x =
[[ 11 -28   7 -13 -11   1 -20]
 [-18  21  -9  14   5 -10  37]
 [ -7  -7 -10  20  -2   0  34]
 [-24  44  24 -65  -3 -47 -40]
 [-13  -3   6 -19 -10 -23   6]
 [-18  34   2 -12   6 -19   6]
 [-16  29  30 -77  -9 -45 -61]
 [ 13 -37   5  -7 -13   4 -14]
 [ -3  -8   1  -3  -5  -6   5]
 [-19  40   2 -12   8 -18   4]
 [-21  42   3 -14   8 -21   4]
 [-18  35  27 -71  -6 -44 -53]
 [ 15 -35   3  -1 -10   9 -12]
 [-24  33   1 -10   3 -25  17]
 [-16  -1   3 -13  -9 -24  16]]
x[0,0] = 11
x[10,3] = -14
x[4] = [-13, -3, 6, -19, -10, -23, 6]
x[4,2] = 6
x[10] = [-21, 42, 3, -14, 8, -21, 4]
x[9,4] = 8
x[4,0] = -13
x[3,6] = -40
x[1,6] = 37
x[4,5] = -23
x[1,5] = -10
x[6,2] = 30
x[13,0] = -24
x[0,4] = -11
x[11,3] = -71
x[13,2] = 1
x[:, 1] = [-28, 21, -7, 44, -3, 34, 29, -37, -8, 40, 42, 35, -35, 33, -1]
x[6,5] = -45
x[12,3] = -1
x[0,1] = -28
x[14,6] = 16
x[13,1] = 33
x[12,0] = 15
x[:, 2] = [7, -9, -10, 24, 6, 2, 30, 5, 1, 2, 3, 27, 3, 1, 3]
x[10,6] = 4
x[13,3] = -10
x[12,6] = -12
x[3,0] = -24
x[1,1] = 21
x[3,3] = -65
x[6,6] = -61
x[2] = [-7, -7, -10, 20, -2, 0, 34]
x[14,4] = -9
x[4,4] = -10
x[14] = [-16, -1, 3, -13, -9, -24, 16]
x[9] = [-19, 40, 2, -12, 8, -18, 4]
x[12,5] = 9

A =
[[ 42  35 -45  71]
 [-74  62  62 -32]
 [-69  23  59 -66]]
A[0][0] -> 42
A[-2][0] -> -74
A[-3][3] -> 71
A[2][2] -> 59
A[2][-4] -> -69
A[-2][3] -> -32

a =
5,3,3,2,3,3
4,2,3,5,4,5
9,3,3,1,2,2
3,2,2,2,3,2
4,2,2,2,4,5
a[0,0] = 5
a[3,1] = 2
a[0,2] = 3
a[0,1] = 3
a[2,3] = 1
a[1,2] = 3
a[3,3] = 2
a[2] = [9, 3, 3, 1, 2, 2]
a[3] = [3, 2, 2, 2, 3, 2]

M =
array([[-50,  30,  25, -33, -17,  -6],
       [ 47,  15, -13,  16,  14,   7],
       [-62,  -3,  26, -26,  -4, -15],
       [-63, -10,  25, -22,  -6, -10],
       [ 53,  44,  -9, -17,  12,  -3],
       [ 33,  -1,   8,  35,   0,  10],
       [-50,  28,  26, -32, -14, -10],
       [-46, -36,  18,   8,  -1,   9],
       [-23, -43,  12,  20,   9,  11],
       [  8,  50,  -4, -50,   6, -13]])
M[0,0] -> -50
M[0] -> [-50, 30, 25, -33, -17, -6]
M[6,4] -> -14
M[:, 2] -> [25, -13, 26, 25, -9, 8, 26, 18, 12, -4]
M[8,0] -> -23
M[:, 5] -> [-6, 7, -15, -10, -3, 10, -10, 9, 11, -13]
M[7,4] -> -1
M[7] -> [-46, -36, 18, 8, -1, 9]
M[9,5] -> -13
M[3,4] -> -6
M[3] -> [-63, -10, 25, -22, -6, -10]
M[5,4] -> 0
M[8,2] -> 12
M[4,4] -> 12
M[4,3] -> -17
M[4,5] -> -3
M[1,3] -> 16
M[2,5] -> -15
M[4] -> [53, 44, -9, -17, 12, -3]
M[3,5] -> -10
M[2,0] -> -62
M[6] -> [-50, 28, 26, -32, -14, -10]
M[5,5] -> 10
M[3,0] -> -63
M[5,1] -> -1
M[1,5] -> 7
M[8,4] -> 9
M[:, 0] -> [-50, 47, -62, -63, 53, 33, -50, -46, -23, 8]
M[:, 4] -> [-17, 14, -4, -6, 12, 0, -14, -1, 9, 6]
M[7,0] -> -46

X = [[-19, 1, -4, 15, -5, 8, -8, -36, 4, -13, -17], [10, -20, -4, -11, 8, 15, -8, -8, 9, -20, -17], [-19, -20, -4, -7, 18, 9, 12, -9, -6, -20, -17], [-19, -20, 8, -38, -5, 8, -4, -9, -6, -11, -17], [-35, -20, -4, -11, -5, -8, -8, -14, -6, 13, -1], [-19, 7, -4, -11, -5, -30, -8, -9, -6, -17, -17], [-22, -20, -4, -11, -5, -32, -8, -7, -6, 31, -17], [-8, -20, -2, -11, -12, -16, -8, 3, -6, 0, -30], [-19, -20, 13, -10, -5, 8, 12, -33, -6, -13, -17]]
X[0][0] => -19
X[2] => [-19, -20, -4, -7, 18, 9, 12, -9, -6, -20, -17]
X[6][3] => -11
X[:, 8] => [4, 9, -6, -6, -6, -6, -6, -6, -6]
X[6][0] => -22
X[1][9] => -20
X[2][4] => 18
X[8] => [-19, -20, 13, -10, -5, 8, 12, -33, -6, -13, -17]
X[4] => [-35, -20, -4, -11, -5, -8, -8, -14, -6, 13, -1]
X[5] => [-19, 7, -4, -11, -5, -30, -8, -9, -6, -17, -17]
X[3][8] => -6
X[:, 1] => [1, -20, -20, -20, -20, 7, -20, -20, -20]
X[:, 6] => [-8, -8, 12, -4, -8, -8, -8, -8, 12]
X[0][2] => -4
X[4][5] => -8
X[:, 2] => [-4, -4, -4, 8, -4, -4, -4, -2, 13]
X[5][2] => -4
X[4][1] => -20
X[6][6] => -8
X[3][6] => -4
X[7][0] => -8
X[7][7] => 3
X[7] => [-8, -20, -2, -11, -12, -16, -8, 3, -6, 0, -30]
X[8][2] => 13
X[6][10] => -17
X[6][8] => -6
X[6][1] => -20
X[6][2] => -4
X[3][3] => -38
X[1] => [10, -20, -4, -11, 8, 15, -8, -8, 9, -20, -17]
X[2][0] => -19
X[5][3] => -11
X[8][3] => -10
X[5][6] => -8
